Small tables with named rows and columns. After each table, cells are looked up by row and column.

Deve:
	Vobezo	Lago	Tonarub	Zoli	Suk
Sig	72.51	72.05	62.41	53.54	61.06
Ronote	73.69	73.67	50.28	35.19	50.78
Muzet	73.54	74.62	54.24	52.40	62.69
Zonavu	80.41	64.79	79.22	53.45	45.57
Nekami	98.37	59.04	92.00	58.35	24.64
Kas	90.05	80.40	40.74	75.71	67.32
Gad	74.57	68.75	64.86	38.97	46.38
Mufozib	77.46	77.26	47.14	61.08	66.99
Vizola	72.72	73.51	61.71	63.23	67.98
Tofun	87.20	68.15	76.43	77.28	57.26
Patu	74.82	71.94	69.88	73.59	70.05
Vobon	79.15	70.52	72.84	75.10	65.14
Farulo	76.36	75.23	57.37	68.74	69.48
Fudovur	74.33	69.87	73.72	70.60	66.59

Vizola, Lago -> 73.51
Fudovur, Lago -> 69.87
Zonavu, Suk -> 45.57
Ronote, Suk -> 50.78
Kas, Zoli -> 75.71
Tofun, Tonarub -> 76.43
Patu, Lago -> 71.94
Kas, Lago -> 80.40
Ronote, Zoli -> 35.19
Nekami, Lago -> 59.04
Tofun, Zoli -> 77.28
Which row has the largest Vobezo? Nekami

Table Lun
         Zovo   Kig  Tobo  Diseken   Pem
Vivusa    -33  -151    93     -177  -189
Sekagi   -391   -85     9      125    28
Tisikoz  -342   287   373      207  -941
Peluf     -34   187   342     -462  -483
Val         9   340    59       91  -519
Numib     260   455  -187      105  -315
Fetifeg  -630    65   -89      604    88
Ratal     291   703   213      352   466
Bezop      25   -89  -539      -16   115
Nevima   -719  -391   885       72  -274
Rez      -546  -669    -7      288  -147
Kiv       140  -196    28     -388  -251
Vad      -456  -610  -559      293   367

Zovo of Sekagi: -391
Tobo of Nevima: 885
Pem of Vad: 367
Diseken of Peluf: -462
Pem of Bezop: 115
Kig of Kiv: -196
Pem of Numib: -315
Tobo of Ratal: 213
Kig of Vivusa: -151
Zovo of Ratal: 291
Diseken of Numib: 105
Tobo of Rez: -7
Diseken of Kiv: -388
Diseken of Nevima: 72
Zovo of Fetifeg: -630
Diseken of Tisikoz: 207
Kig of Tisikoz: 287
Tobo of Sekagi: 9

Table Bapata
columns: Zev, Bov, Zogud, Kep, Poti, Bef, Num, Fozugu, Dopu, Bulerib
Tef: [115, 137, 117, 155, 139, 130, 139, 124, 58, 119]
Tulif: [156, 86, 127, 97, 89, 152, 137, 113, 112, 138]
Lefugas: [157, 199, 82, 125, 214, 157, 158, 161, 86, 138]
Duzi: [154, 141, 124, 132, 140, 75, 39, 159, 123, 149]
Gazita: [145, 55, 144, 99, 128, 146, 119, 122, 114, 106]
Pok: [191, 136, 95, 173, 136, 133, 165, 117, 100, 119]
Kal: [149, 134, 80, 134, 134, 118, 154, 120, 166, 81]
Kebasa: [158, 51, 154, 99, 140, 152, 49, 117, 100, 67]
Maz: [86, 108, 186, 100, 143, 108, 175, 130, 111, 99]
Kevav: [135, 109, 91, 149, 88, 81, 132, 161, 117, 123]
Doli: [148, 185, 106, 180, 138, 206, 181, 98, 117, 143]
Butoz: [110, 128, 166, 122, 161, 86, 91, 136, 88, 136]

What is the Kep of Tulif in Bapata? 97
What is the Kep of Butoz in Bapata? 122
What is the Bov of Gazita in Bapata? 55
What is the Zev of Butoz in Bapata? 110
What is the Bov of Doli in Bapata? 185
What is the Kep of Kevav in Bapata? 149
What is the Bulerib of Lefugas in Bapata? 138
What is the Num of Butoz in Bapata? 91
What is the Zogud of Kal in Bapata? 80
What is the Poti of Butoz in Bapata? 161
What is the Dopu of Kevav in Bapata? 117
What is the Bulerib of Kevav in Bapata? 123
What is the Num of Duzi in Bapata? 39
Which row has the largest Dopu? Kal

Lidizo =
         Delabob   Fer  Divizu   Puf  Ruvi   Tig  Moveme  Mota   Rit
Tek         7.14  4.18    4.45  4.15  3.63  4.37    5.69  4.64  7.04
Keniman     0.14  6.65    4.14  6.28  6.58  3.06    1.60  3.93  1.36
Binoga      5.55  3.47    5.91  2.59  3.40  4.87    6.75  6.23  6.15
Lin         4.46  4.52    3.15  6.93  7.05  5.65    2.95  4.09  3.32
Gizad       2.48  4.06    5.53  2.12  3.66  4.47    5.24  4.38  3.56
Rako        6.22  5.71    3.64  7.48  5.69  5.01    3.72  5.00  4.34
Nat         5.00  5.85    2.76  8.77  6.98  4.46    1.98  4.10  4.34
Kape        3.05  6.00    4.09  5.77  5.54  3.35    2.58  4.09  3.17

Moveme of Tek = 5.69
Tig of Gizad = 4.47
Moveme of Keniman = 1.60
Divizu of Tek = 4.45
Fer of Gizad = 4.06
Rit of Nat = 4.34
Rit of Keniman = 1.36
Delabob of Binoga = 5.55
Mota of Binoga = 6.23
Tig of Keniman = 3.06
Fer of Kape = 6.00
Divizu of Gizad = 5.53
Mota of Lin = 4.09
Ruvi of Nat = 6.98
Puf of Tek = 4.15
Puf of Kape = 5.77
Divizu of Nat = 2.76
Ruvi of Kape = 5.54

